Below is a small trained network, with its code and all its weights. Each question gives an input and a class and asks what happens when units are switched off, that is, made to give their printed mean instead of their output.

import numpy as np


def w(rows, s, z=0):
    codes = np.array(rows[::2]) - 128.0
    scale = np.full(codes.shape[1], s)
    scale[-1] = z or s
    return codes * scale


def f(y):
    return np.maximum(y, 0)


def log_softmax(a):
    a = a - a.max(-1, keepdims=True)
    return a - np.log(np.exp(a).sum(-1, keepdims=True))


def net(x, mask):
    res = np.array(x, float).reshape(1, 2) / 4 @ E
    y = f(res @ A[0][:, :-1].T + A[0][:, -1])
    res = res + np.where(mask, y, B[0][:, -1]) @ B[0][:, :-1]
    return log_softmax(res[-1] @ U[:, :-1].T + U[:, -1])


A, B = {}, {}
E = w([
[200,186,162,70,13],'x0',
[51,204,7,125,104],'x1',
],0.012)
A[0] = w([
[148,154,97,91,83,74],'N1',
[117,145,102,41,87,255],'N2',
[146,195,90,66,82,139],'N3',
[79,142,62,135,134,137],'N4',
[101,23,194,123,201,175],'N5',
[57,176,59,106,97,207],'N6',
[151,49,146,155,191,159],'N7',
[192,132,147,132,90,140],'N8',
[186,122,251,136,138,186],'N9',
[220,103,187,74,40,197],'N10',
[135,102,168,84,64,152],'N11',
[127,175,107,157,128,89],'N12',
[100,96,71,218,181,147],'N13',
],0.015,0.0054)
B[0] = w([
[159,129,166,136,143,164],'N1',
[135,172,128,126,108,190],'N2',
[157,178,175,116,167,192],'N3',
[109,141,96,89,114,184],'N4',
[73,78,184,143,137,229],'N5',
[78,184,132,98,139,210],'N6',
[102,74,190,152,116,204],'N7',
[174,119,129,153,143,181],'N8',
[170,91,118,162,148,238],'N9',
[194,123,105,183,160,250],'N10',
[181,151,78,194,135,185],'N11',
[109,122,124,116,168,148],'N12',
[8,76,100,182,87,207],'N13',
],0.018,0.021)
U = w([
[110,135,145,141,120,136],'0',
[149,77,173,177,188,134],'1',
[109,151,163,119,154,1],'2',
[82,222,157,4,124,176],'3',
[27,178,11,127,136,103],'4',
[31,87,195,174,116,175],'5',
[158,237,186,123,161,172],'6',
[207,161,25,173,107,196],'7',
],0.013,0.0036)

Each question gives the input, the list of numbers given to net, and the class t.
The units are the neurons (one row each of A and B). Each row of codes is followed by its name. A weight is (code - 128) times the scale printed after its matrix; where a second scale follows, it is the last column's (A, B and U).
mask holds one flag per neuron, in row order. A switched-off neuron (its flag False) gives its mean, the last column of its row in B, instead of its output. The means were averaged over made-up inputs and are rounded, as every weight is.
A unit's drop is (log p(t) with every unit on - log p(t) with that unit switched off) / (log p(t) with every unit on - log p(t) with every unit switched off).
The circuit of an input: a set's keep is (log p(t) with only the set's units on - log p(t) with every unit switched off) / (log p(t) with every unit on - log p(t) with every unit switched off). Starting from the 12 units with the biggest drops (on a tie, the unit counted first), units are removed one at a time, each time the one whose removal leaves the highest keep (on an exact tie, the one counted first), for as long as the keep stays at least 0.8.
circuit, biggest first: the units of the circuit, biggest drop first
k most important neurons: the k neurons with the biggest drops, biggest first
drop when u is switched off: that unit's drop, to one decimal
input [8,4], class 6: circuit, biggest first : (N3)
input [4,-6], class 7: 2 most important neurons : (N11, N10)
input [-1,-2], class 5: 2 most important neurons : (N10, N11)
input [2,3], class 3: 2 most important neurons : (N10, N9)
input [6,8], class 3: 4 most important neurons : (N6, N10, N9, N4)
input [7,8], class 6: 2 most important neurons : (N3, N1)
input [2,0], class 7: drop when N5 is switched off : 0.3
input [-1,8], class 3: drop when N6 is switched off : 0.3
input [2,2], class 6: drop when N13 is switched off : 0.1
input [-4,2], class 5: drop when N2 is switched off : 0.2
input [-5,3], class 4: 2 most important neurons : (N4, N5)
